Here is a tiny trained network, its code and every weight. The questions are about switching its units off for an input and a class, where a switched-off unit gives its printed mean instead of its output.

import numpy as np


def w(rows, s, z=0):
    codes = np.array(rows[::2]) - 128.0
    scale = np.full(codes.shape[1], s)
    scale[-1] = z or s
    return codes * scale


def f(y):
    return y / 2 * (1 + np.tanh(0.7978845608 * (y + 0.044715 * y**3)))


def log_softmax(a):
    a = a - a.max(-1, keepdims=True)
    return a - np.log(np.exp(a).sum(-1, keepdims=True))


def net(x, mask):
    res = np.array(x, float).reshape(1, 4) / 4 @ E
    y = f(res @ A[0][:, :-1].T + A[0][:, -1])
    res = res + np.where(mask, y, B[0][:, -1]) @ B[0][:, :-1]
    return log_softmax(res[-1] @ U[:, :-1].T + U[:, -1])


A, B = {}, {}
E = w([
[94,237,23],'x0',
[231,44,39],'x1',
[4,39,88],'x2',
[129,127,129],'x3',
],0.0044)
A[0] = w([
[139,56,215,116],'neuron 0',
[128,130,136,251],'neuron 1',
[101,140,130,38],'neuron 2',
[134,116,153,172],'neuron 3',
[57,80,99,77],'neuron 4',
[148,62,232,125],'neuron 5',
[208,189,156,97],'neuron 6',
[155,60,219,126],'neuron 7',
[116,153,129,89],'neuron 8',
[45,191,211,52],'neuron 9',
[155,87,215,130],'neuron 10',
[240,203,163,69],'neuron 11',
[48,192,209,53],'neuron 12',
[182,69,88,63],'neuron 13',
[214,194,173,106],'neuron 14',
[101,150,156,82],'neuron 15',
[205,202,175,60],'neuron 16',
[146,48,212,84],'neuron 17',
[103,143,159,55],'neuron 18',
[146,73,200,130],'neuron 19',
[48,192,208,45],'neuron 20',
[28,32,70,114],'neuron 21',
[150,145,149,152],'neuron 22',
[103,218,30,163],'neuron 23',
[133,114,141,101],'neuron 24',
[57,83,75,78],'neuron 25',
[190,168,141,104],'neuron 26',
[47,72,98,83],'neuron 27',
[150,166,123,170],'neuron 28',
[92,225,27,116],'neuron 29',
[188,166,147,61],'neuron 30',
[90,220,20,146],'neuron 31',
[153,141,1,100],'neuron 32',
[120,124,114,71],'neuron 33',
[99,109,85,38],'neuron 34',
[199,63,40,76],'neuron 35',
[61,184,196,50],'neuron 36',
[192,66,50,59],'neuron 37',
[189,52,26,31],'neuron 38',
[78,86,118,95],'neuron 39',
[36,60,97,104],'neuron 40',
[125,87,148,85],'neuron 41',
],0.0071,0.0019)
B[0] = w([
[62,139,183,203],'neuron 0',
[119,105,118,195],'neuron 1',
[134,148,138,101],'neuron 2',
[115,121,133,157],'neuron 3',
[111,191,99,163],'neuron 4',
[58,132,198,219],'neuron 5',
[91,204,99,177],'neuron 6',
[62,126,186,210],'neuron 7',
[128,136,141,117],'neuron 8',
[190,202,183,214],'neuron 9',
[72,136,167,191],'neuron 10',
[81,248,90,208],'neuron 11',
[192,194,184,210],'neuron 12',
[151,167,182,152],'neuron 13',
[84,211,90,195],'neuron 14',
[146,138,140,126],'neuron 15',
[90,215,96,175],'neuron 16',
[62,141,191,194],'neuron 17',
[142,144,145,114],'neuron 18',
[83,121,171,185],'neuron 19',
[192,195,182,206],'neuron 20',
[84,251,81,250],'neuron 21',
[116,137,118,146],'neuron 22',
[45,114,203,230],'neuron 23',
[125,132,138,120],'neuron 24',
[99,190,108,168],'neuron 25',
[104,178,111,151],'neuron 26',
[105,205,95,180],'neuron 27',
[103,141,125,157],'neuron 28',
[42,119,211,221],'neuron 29',
[111,182,110,133],'neuron 30',
[40,108,208,236],'neuron 31',
[114,164,227,189],'neuron 32',
[129,136,130,106],'neuron 33',
[117,161,132,110],'neuron 34',
[188,187,191,200],'neuron 35',
[181,178,171,182],'neuron 36',
[178,184,185,180],'neuron 37',
[175,217,193,194],'neuron 38',
[112,171,114,147],'neuron 39',
[96,217,89,209],'neuron 40',
[111,145,145,127],'neuron 41',
],0.026,0.0021)
U = w([
[100,105,147,255],'0',
[46,75,194,43],'1',
[204,137,184,123],'2',
[69,153,55,70],'3',
[133,3,59,151],'4',
[203,59,76,60],'5',
],0.0063,0.0098)

Each question gives the input, the list of numbers given to net, and the class t.
The units are the neurons (one row each of A and B). Each row of codes is followed by its name. A weight is (code - 128) times the scale printed after its matrix; where a second scale follows, it is the last column's (A, B and U).
mask holds one flag per neuron, in row order. A switched-off neuron (its flag False) gives its mean, the last column of its row in B, instead of its output. The means were averaged over made-up inputs and are rounded, as every weight is.
A unit's drop is (log p(t) with every unit on - log p(t) with that unit switched off) / (log p(t) with every unit on - log p(t) with every unit switched off).
The circuit of an input: a set's keep is (log p(t) with only the set's units on - log p(t) with every unit switched off) / (log p(t) with every unit on - log p(t) with every unit switched off). Starting from the 12 units with the biggest drops (on a tie, the unit counted first), units are removed one at a time, each time the one whose removal leaves the highest keep (on an exact tie, the one counted first), for as long as the keep stays at least 0.8.
units of the circuit, in order: the units of the circuit, biggest drop first
most important unit: the unit with the biggest drop
k most important neurons: the k neurons with the biggest drops, biggest first
drop when u is switched off: that unit's drop, to one decimal
input [1,-5,8,-1], class 3: units of the circuit, in order => (neuron 21; neuron 40)
input [8,5,5,3], class 1: units of the circuit, in order => (neuron 31; neuron 29)
input [4,7,6,3], class 2: units of the circuit, in order => (neuron 38; neuron 35)
input [7,-4,6,3], class 1: 3 most important neurons => (neuron 31; neuron 29; neuron 23)
input [-6,0,-8,-1], class 3: most important unit => neuron 11
input [5,2,-6,-1], class 3: 2 most important neurons => (neuron 11; neuron 14)
input [4,6,5,-5], class 2: 4 most important neurons => (neuron 38; neuron 35; neuron 37; neuron 32)
input [-6,3,8,7], class 3: 2 most important neurons => (neuron 21; neuron 40)
input [-1,6,-7,-3], class 3: 4 most important neurons => (neuron 11; neuron 14; neuron 6; neuron 16)
input [8,-1,-5,1], class 1: drop when neuron 31 is switched off => 0.2
input [-6,4,-4,-1], class 1: drop when neuron 5 is switched off => 0.2
input [-2,-3,7,-5], class 3: drop when neuron 40 is switched off => 0.1
input [-5,-6,-7,-3], class 3: drop when neuron 11 is switched off => 0.5
